Below are the code and all the weights of a small trained network. Each question names an input and a class and asks about switching units off, where a switched-off unit gives its printed mean instead of its output.

import numpy as np


def w(rows, s, z=0):
    codes = np.array(rows[::2]) - 128.0
    scale = np.full(codes.shape[1], s)
    scale[-1] = z or s
    return codes * scale


def f(y):
    return y / 2 * (1 + np.tanh(0.7978845608 * (y + 0.044715 * y**3)))


def log_softmax(a):
    a = a - a.max(-1, keepdims=True)
    return a - np.log(np.exp(a).sum(-1, keepdims=True))


def net(x, mask):
    res = np.array(x, float).reshape(1, 5) / 4 @ E
    y = f(res @ A[0][:, :-1].T + A[0][:, -1])
    res = res + np.where(mask, y, B[0][:, -1]) @ B[0][:, :-1]
    return log_softmax(res[-1] @ U[:, :-1].T + U[:, -1])


A, B = {}, {}
E = w([
[98,162,79,198,143,91,179,117,165,169,112,253],'x0',
[122,131,79,11,126,98,106,78,88,159,120,136],'x1',
[145,165,168,68,186,204,107,186,129,122,99,174],'x2',
[76,246,98,82,128,167,108,98,229,8,113,79],'x3',
[64,58,136,151,107,128,215,135,60,57,109,129],'x4',
],0.011)
A[0] = w([
[96,24,135,195,132,87,135,159,86,178,100,103,145],'N1',
[132,104,148,75,160,123,131,175,76,140,133,141,72],'N2',
[58,133,56,54,83,44,133,71,173,151,132,94,204],'N3',
[105,185,84,110,119,164,121,76,184,96,114,68,147],'N4',
[142,75,201,159,99,121,121,178,99,117,146,1,200],'N5',
[211,122,153,84,199,107,125,156,113,228,172,139,208],'N6',
[95,144,90,182,109,152,145,96,199,91,156,111,127],'N7',
[165,132,209,153,71,153,157,167,135,156,212,78,252],'N8',
],0.0099,0.0023)
B[0] = w([
[113,135,189,122,106,129,189,74,119,85,133,130,209],'N1',
[126,149,92,88,167,131,89,99,74,107,138,128,171],'N2',
[107,145,187,122,74,105,155,118,153,70,150,113,237],'N3',
[125,138,156,57,176,147,68,76,165,83,119,106,248],'N4',
[75,112,214,151,73,121,226,187,176,28,219,68,216],'N5',
[123,170,119,85,160,132,111,6,88,172,66,141,227],'N6',
[205,202,98,145,192,143,74,54,103,162,125,143,209],'N7',
[140,115,171,95,127,108,100,161,218,139,109,117,180],'N8',
],0.013,0.015)
U = w([
[85,108,151,131,67,112,194,153,188,88,153,83,196],'0',
[160,139,123,65,134,178,73,103,151,119,106,60,180],'1',
[130,114,64,163,86,119,136,187,116,137,142,59,5],'2',
[167,140,81,164,164,101,109,120,127,205,83,215,159],'3',
[114,11,96,109,102,191,155,181,103,99,139,88,48],'4',
],0.012,0.0031)

Each question gives the input, the list of numbers given to net, and the class t.
The units are the neurons (one row each of A and B). Each row of codes is followed by its name. A weight is (code - 128) times the scale printed after its matrix; where a second scale follows, it is the last column's (A, B and U).
mask holds one flag per neuron, in row order. A switched-off neuron (its flag False) gives its mean, the last column of its row in B, instead of its output. The means were averaged over made-up inputs and are rounded, as every weight is.
A unit's drop is (log p(t) with every unit on - log p(t) with that unit switched off) / (log p(t) with every unit on - log p(t) with every unit switched off).
The circuit of an input: a set's keep is (log p(t) with only the set's units on - log p(t) with every unit switched off) / (log p(t) with every unit on - log p(t) with every unit switched off). Starting from all 8 units, units are removed one at a time, each time the one whose removal leaves the highest keep (on an exact tie, the one counted first), for as long as the keep stays at least 0.8.
units of the circuit, in order: the units of the circuit, biggest drop first
unit that matters most: the unit with the biggest drop
k most important neurons: the k neurons with the biggest drops, biggest first
drop of u: that unit's drop, to one decimal
input [-4,3,-5,-2,-6], class 0: unit that matters most	N7
input [1,3,6,-1,-5], class 3: 2 most important neurons	(N4, N5)
input [6,-2,1,-7,4], class 3: 3 most important neurons	(N5, N3, N6)
input [-2,4,5,-6,-3], class 3: units of the circuit, in order	(N4, N5)
input [2,-2,4,-1,8], class 4: 3 most important neurons	(N3, N5, N8)
input [8,5,-1,-3,-1], class 3: 3 most important neurons	(N5, N4, N6)
input [8,-5,-5,7,2], class 1: 2 most important neurons	(N4, N7)
input [-2,-1,-1,3,4], class 0: 3 most important neurons	(N6, N5, N2)
input [4,1,-8,-2,-6], class 3: 4 most important neurons	(N5, N4, N6, N8)
input [5,5,-4,1,0], class 0: 2 most important neurons	(N3, N6)
input [3,1,-5,-5,-2], class 3: 4 most important neurons	(N5, N6, N4, N3)
input [5,-6,3,1,1], class 3: drop of N5	0.2
input [-6,-1,5,-7,6], class 0: drop of N5	0.8
input [-7,-6,-6,1,-7], class 0: units of the circuit, in order	(N5)
input [-6,-3,4,4,7], class 0: drop of N5	0.5
input [2,-1,-4,-3,-8], class 3: drop of N2	0.0
